Below are the code and all the weights of a small trained network. Each question names an input and a class and asks about switching units off, where a switched-off unit gives its printed mean instead of its output.

import numpy as np


def w(rows, s, z=0):
    codes = np.array(rows[::2]) - 128.0
    scale = np.full(codes.shape[1], s)
    scale[-1] = z or s
    return codes * scale


def f(y):
    return y / 2 * (1 + np.tanh(0.7978845608 * (y + 0.044715 * y**3)))


def log_softmax(a):
    a = a - a.max(-1, keepdims=True)
    return a - np.log(np.exp(a).sum(-1, keepdims=True))


def net(x, mask):
    res = np.array(x, float).reshape(1, 6) / 4 @ E
    y = f(res @ A[0][:, :-1].T + A[0][:, -1])
    res = res + np.where(mask, y, B[0][:, -1]) @ B[0][:, :-1]
    return log_softmax(res[-1] @ U[:, :-1].T + U[:, -1])


A, B = {}, {}
E = w([
[104,115,144,123],'x0',
[118,184,97,3],'x1',
[161,143,106,136],'x2',
[29,237,83,183],'x3',
[55,22,10,128],'x4',
[99,114,145,125],'x5',
],0.0058)
A[0] = w([
[98,171,88,181,103],'N0',
[135,138,120,61,78],'N1',
[165,192,207,142,138],'N2',
[55,102,91,172,64],'N3',
[193,61,140,89,47],'N4',
[78,184,100,193,128],'N5',
[137,189,212,130,114],'N6',
[150,164,92,91,98],'N7',
[182,42,161,67,83],'N8',
[146,160,173,106,186],'N9',
[100,76,145,109,2],'N10',
[115,103,160,216,82],'N11',
[64,131,145,152,100],'N12',
[91,77,86,107,91],'N13',
[112,69,69,151,29],'N14',
[112,196,75,166,124],'N15',
[112,88,68,77,181],'N16',
[83,170,106,135,167],'N17',
[106,168,84,1,202],'N18',
[97,93,63,121,47],'N19',
[133,153,89,57,227],'N20',
[158,98,140,227,96],'N21',
[62,191,103,170,164],'N22',
[169,167,225,149,163],'N23',
[148,91,123,222,108],'N24',
[36,223,127,131,129],'N25',
[135,90,35,131,38],'N26',
],0.0097,0.00078)
B[0] = w([
[189,78,133,129,188],'N0',
[137,150,224,196,158],'N1',
[137,168,23,61,246],'N2',
[119,120,90,102,191],'N3',
[204,82,155,83,219],'N4',
[197,55,158,98,218],'N5',
[82,168,24,94,228],'N6',
[114,139,153,166,152],'N7',
[176,47,154,77,249],'N8',
[74,153,80,118,180],'N9',
[166,159,111,88,140],'N10',
[114,152,163,156,186],'N11',
[153,129,152,96,151],'N12',
[105,185,87,100,180],'N13',
[105,164,68,138,187],'N14',
[192,67,151,111,201],'N15',
[94,134,117,124,195],'N16',
[218,51,184,140,177],'N17',
[98,189,253,251,249],'N18',
[83,149,58,105,181],'N19',
[59,146,193,224,186],'N20',
[87,198,216,207,205],'N21',
[189,12,168,51,226],'N22',
[98,188,20,62,251],'N23',
[72,201,186,239,197],'N24',
[186,70,131,83,255],'N25',
[95,156,76,92,189],'N26',
],0.0052,0.0043)
U = w([
[233,41,185,87,71],'0',
[92,176,53,94,64],'1',
[140,126,176,134,254],'2',
[104,170,249,204,62],'3',
],0.011,0.0046)

Each question gives the input, the list of numbers given to net, and the class t.
The units are the neurons (one row each of A and B). Each row of codes is followed by its name. A weight is (code - 128) times the scale printed after its matrix; where a second scale follows, it is the last column's (A, B and U).
mask holds one flag per neuron, in row order. A switched-off neuron (its flag False) gives its mean, the last column of its row in B, instead of its output. The means were averaged over made-up inputs and are rounded, as every weight is.
A unit's drop is (log p(t) with every unit on - log p(t) with that unit switched off) / (log p(t) with every unit on - log p(t) with every unit switched off).
The circuit of an input: a set's keep is (log p(t) with only the set's units on - log p(t) with every unit switched off) / (log p(t) with every unit on - log p(t) with every unit switched off). Starting from the 12 units with the biggest drops (on a tie, the unit counted first), units are removed one at a time, each time the one whose removal leaves the highest keep (on an exact tie, the one counted first), for as long as the keep stays at least 0.8.
units of the circuit, in order: the units of the circuit, biggest drop first
most important unit: the unit with the biggest drop
top k neurons: the k neurons with the biggest drops, biggest first
drop of u: that unit's drop, to one decimal
input [3,7,-7,-3,6,-5], class 3: units of the circuit, in order -> (N18 N20)
input [1,-1,1,5,-6,2], class 1: units of the circuit, in order -> (N6 N2)
input [-7,-7,1,6,-8,-1], class 1: units of the circuit, in order -> (N23 N2)
input [4,-5,3,-2,2,-3], class 3: units of the circuit, in order -> (N24 N21 N22)
input [-6,4,-5,5,6,8], class 2: most important unit -> N18
input [6,5,-2,5,0,1], class 0: units of the circuit, in order -> (N25 N22 N17)
input [1,5,-8,3,0,0], class 3: units of the circuit, in order -> (N18 N23)
input [1,-7,0,-2,5,0], class 3: units of the circuit, in order -> (N24 N21)
input [-2,-5,-7,-3,3,-4], class 3: units of the circuit, in order -> (N24 N21 N22)
input [-8,8,5,-6,-1,-4], class 3: units of the circuit, in order -> (N18 N20)
input [-2,-8,4,-6,-8,1], class 1: top 3 neurons -> (N23 N2 N6)
input [-6,-8,-5,8,5,-6], class 0: units of the circuit, in order -> (N22 N5)
input [7,4,-3,3,-6,2], class 1: top 3 neurons -> (N6 N2 N23)
input [7,7,8,3,-4,-2], class 3: units of the circuit, in order -> (N18)
input [8,3,4,-7,-8,-3], class 1: top 3 neurons -> (N23 N6 N2)
input [7,7,7,-4,-1,2], class 3: drop of N18 -> 0.3
input [-3,8,-5,-3,3,2], class 3: drop of N18 -> 0.3
input [-8,-1,0,7,5,-6], class 0: drop of N2 -> 0.0
